Below is a small trained network, with its code and all its weights. Each question gives an input and a class and asks what happens when units are switched off, that is, made to give their printed mean instead of their output.

import numpy as np


def w(rows, s, z=0):
    codes = np.array(rows[::2]) - 128.0
    scale = np.full(codes.shape[1], s)
    scale[-1] = z or s
    return codes * scale


def norm(h):
    return h / np.sqrt((h * h).mean(-1, keepdims=True) + 1e-5)


def f(y):
    return y / 2 * (1 + np.tanh(0.7978845608 * (y + 0.044715 * y**3)))


def log_softmax(a):
    a = a - a.max(-1, keepdims=True)
    return a - np.log(np.exp(a).sum(-1, keepdims=True))


def net(x, mask):
    res = np.array(x, float).reshape(1, 4) / 4 @ E
    u = 0
    for l in range(4):
        y = f(norm(res) @ A[l][:, :-1].T + A[l][:, -1])
        res = res + np.where(mask[u : u + 8], y, B[l][:, -1]) @ B[l][:, :-1]
        u += 8
    return log_softmax(norm(res)[-1] @ U[:, :-1].T + U[:, -1])


A, B = {}, {}
E = w([
[97,79,122,196,136,218,36,255,156,151,98,87],'x0',
[198,174,190,106,68,217,216,140,172,125,29,79],'x1',
[71,27,84,203,125,111,249,129,185,164,67,211],'x2',
[171,184,37,191,136,153,153,93,173,213,200,71],'x3',
],0.0027)
A[0] = w([
[102,61,139,174,132,213,33,238,148,187,115,98,88],'0.n0',
[112,107,158,114,147,112,128,135,103,102,112,126,2],'0.n1',
[171,159,150,57,115,33,219,12,92,147,154,195,112],'0.n2',
[69,72,111,179,101,109,189,127,184,152,104,203,50],'0.n3',
[59,84,102,182,116,92,188,126,202,164,76,202,57],'0.n4',
[83,104,45,154,185,67,42,114,68,129,207,181,77],'0.n5',
[168,226,172,62,129,136,5,133,98,76,178,53,67],'0.n6',
[58,71,202,36,106,106,120,179,82,21,59,168,58],'0.n7',
],0.0023,0.0025)
B[0] = w([
[109,202,74,156,123,79,157,105,131,26,92,101,182],'0.n0',
[156,166,126,117,91,145,110,112,150,146,143,160,73],'0.n1',
[79,152,68,177,127,138,100,178,160,42,79,73,253],'0.n2',
[204,80,92,101,145,153,134,157,64,108,158,106,154],'0.n3',
[207,74,92,110,152,159,144,161,46,105,162,104,170],'0.n4',
[84,104,207,86,110,105,155,152,186,183,135,56,187],'0.n5',
[173,3,68,137,149,163,204,140,91,135,119,141,223],'0.n6',
[209,140,151,209,165,122,77,72,138,165,92,162,173],'0.n7',
],0.0039,0.002)
A[1] = w([
[199,227,168,18,158,163,2,130,46,115,211,63,4],'1.n0',
[253,177,116,153,81,230,175,122,132,87,49,120,125],'1.n1',
[49,108,189,36,82,143,112,194,77,49,82,184,79],'1.n2',
[136,99,123,181,123,246,26,251,145,169,118,133,40],'1.n3',
[127,139,128,149,133,170,120,147,123,171,147,143,49],'1.n4',
[177,241,190,26,139,159,5,131,47,109,192,36,67],'1.n5',
[119,153,17,145,101,153,176,156,178,177,220,50,125],'1.n6',
[127,126,130,125,135,119,131,126,133,133,117,115,121],'1.n7',
],0.0023,0.0029)
B[1] = w([
[184,37,49,120,70,143,210,150,137,138,131,178,159],'1.n0',
[35,63,145,93,166,43,81,148,123,185,223,114,254],'1.n1',
[240,194,76,203,118,135,69,65,184,228,128,182,137],'1.n2',
[114,239,39,81,31,26,180,84,203,3,99,157,135],'1.n3',
[118,144,130,110,91,110,121,111,154,120,125,164,84],'1.n4',
[183,10,42,130,102,148,212,164,112,124,118,187,193],'1.n5',
[171,115,200,153,146,114,50,107,84,126,43,220,230],'1.n6',
[125,133,124,120,137,139,127,131,126,127,131,136,126],'1.n7',
],0.0035,0.0022)
A[2] = w([
[173,205,37,200,132,152,142,84,164,250,188,79,30],'2.n0',
[95,77,136,162,162,91,101,164,121,115,112,112,214],'2.n1',
[184,189,106,32,82,175,39,135,99,79,194,103,23],'2.n2',
[159,186,53,177,129,148,144,98,167,218,189,84,5],'2.n3',
[130,146,167,94,104,96,110,134,180,180,134,90,99],'2.n4',
[176,179,224,76,75,224,235,145,191,166,57,79,10],'2.n5',
[136,101,95,101,111,148,157,145,121,119,146,134,58],'2.n6',
[143,197,113,47,121,53,226,3,108,80,160,167,74],'2.n7',
],0.0031,0.0019)
B[2] = w([
[151,115,191,106,124,111,83,121,115,92,58,193,191],'2.n0',
[165,166,134,86,84,141,154,107,151,143,132,107,255],'2.n1',
[141,60,79,161,111,106,197,149,139,135,115,170,139],'2.n2',
[138,86,184,111,117,93,77,138,126,92,66,190,148],'2.n3',
[100,119,133,128,161,145,141,114,106,145,127,129,113],'2.n4',
[46,82,139,75,156,19,84,142,159,195,217,126,201],'2.n5',
[135,113,118,133,124,119,135,129,123,133,126,124,124],'2.n6',
[91,144,81,213,98,169,42,254,187,75,83,95,234],'2.n7',
],0.005,0.0019)
A[3] = w([
[157,140,223,124,100,140,81,117,112,105,65,252,47],'3.n0',
[65,210,93,158,81,194,92,193,173,86,114,112,46],'3.n1',
[143,231,144,118,128,224,181,44,70,136,179,86,104],'3.n2',
[112,82,91,152,121,151,225,122,128,148,125,192,62],'3.n3',
[107,78,98,157,122,155,226,134,131,149,120,193,69],'3.n4',
[44,108,114,111,139,73,77,120,114,159,242,169,64],'3.n5',
[130,136,129,105,127,117,136,95,119,127,142,168,3],'3.n6',
[137,145,107,139,134,118,127,97,133,137,120,169,72],'3.n7',
],0.0045,0.0037)
B[3] = w([
[174,160,158,165,143,111,47,68,139,175,94,228,224],'3.n0',
[90,164,54,184,110,97,123,175,140,24,111,108,254],'3.n1',
[109,185,160,138,214,192,173,46,78,144,175,109,83],'3.n2',
[235,84,92,65,93,156,82,173,77,103,169,93,192],'3.n3',
[224,104,95,45,96,138,82,144,72,101,184,90,201],'3.n4',
[97,143,239,35,62,136,199,170,228,219,82,69,236],'3.n5',
[130,59,142,132,80,41,32,253,190,106,35,99,48],'3.n6',
[133,108,156,109,123,126,80,198,132,117,84,113,81],'3.n7',
],0.0037,0.0018)
U = w([
[242,29,43,85,100,158,183,159,54,106,173,119,168],'0',
[51,203,59,203,107,120,109,187,173,17,93,85,150],'1',
[38,111,213,51,116,87,155,135,185,235,164,91,140],'2',
[191,149,190,169,154,119,47,57,117,148,61,254,131],'3',
[105,203,141,147,201,197,196,28,62,133,183,108,5],'4',
],0.0074,0.0029)

Each question gives the input, the list of numbers given to net, and the class t.
The units are the neurons (one row each of A and B). Each row of codes is followed by its name. A weight is (code - 128) times the scale printed after its matrix; where a second scale follows, it is the last column's (A, B and U).
mask holds one flag per neuron, layer by layer. A switched-off neuron (its flag False) gives its mean, the last column of its row in B, instead of its output. The means were averaged over made-up inputs and are rounded, as every weight is.
A unit's drop is (log p(t) with every unit on - log p(t) with that unit switched off) / (log p(t) with every unit on - log p(t) with every unit switched off).
The circuit of an input: a set's keep is (log p(t) with only the set's units on - log p(t) with every unit switched off) / (log p(t) with every unit on - log p(t) with every unit switched off). Starting from the 12 units with the biggest drops (on a tie, the unit counted first), units are removed one at a time, each time the one whose removal leaves the highest keep (on an exact tie, the one counted first), for as long as the keep stays at least 0.8.
circuit, biggest first: the units of the circuit, biggest drop first
most important unit: the unit with the biggest drop
k most important neurons: the k neurons with the biggest drops, biggest first
top k neurons in layer l: the k neurons of layer l with the biggest drops, biggest first
input [1,1,3,4], class 3: most important neuron -> 0.n6
input [-7,-6,0,-5], class 1: 2 most important neurons -> 2.n7, 1.n1
input [6,4,-3,7], class 3: circuit, biggest first -> 2.n0, 0.n2, 2.n3
input [1,6,-5,-6], class 2: 3 most important neurons -> 2.n5, 1.n6, 0.n4
input [4,0,6,-7], class 3: top 2 neurons in layer 1 -> 1.n5, 1.n0
input [-6,-7,0,0], class 2: top 2 neurons in layer 0 -> 0.n5, 0.n0
input [-1,3,2,0], class 4: 2 most important neurons -> 1.n1, 2.n5
input [-7,6,7,-6], class 0: circuit, biggest first -> 3.n4, 3.n3
input [-5,2,4,-5], class 1: 4 most important neurons -> 1.n6, 2.n7, 0.n6, 1.n5
input [-3,-5,2,5], class 2: 2 most important neurons -> 1.n2, 0.n5
input [-6,5,7,8], class 3: 4 most important neurons -> 2.n0, 2.n3, 0.n6, 1.n5
input [5,4,-5,-6], class 3: top 3 neurons in layer 0 -> 0.n7, 0.n2, 0.n4
input [-2,7,1,-7], class 2: top 2 neurons in layer 2 -> 2.n5, 2.n0
input [-1,5,-4,1], class 2: circuit, biggest first -> 2.n5
input [1,2,4,-4], class 0: 4 most important neurons -> 1.n6, 2.n0, 2.n3, 0.n4
input [-7,-1,-8,-3], class 0: top 2 neurons in layer 1 -> 1.n5, 1.n0
input [-7,-4,6,-7], class 1: top 3 neurons in layer 2 -> 2.n7, 2.n0, 2.n3
input [7,2,-8,4], class 0: 2 most important neurons -> 0.n2, 2.n7
input [-2,2,3,-3], class 4: 3 most important neurons -> 1.n5, 0.n6, 1.n6
input [-2,-8,5,-4], class 2: most important unit -> 3.n5
input [3,1,-5,5], class 0: top 3 neurons in layer 1 -> 1.n5, 1.n2, 1.n0
input [-5,-2,6,-5], class 0: top 2 neurons in layer 1 -> 1.n6, 1.n3
input [1,1,-1,2], class 4: 2 most important neurons -> 2.n5, 3.n2
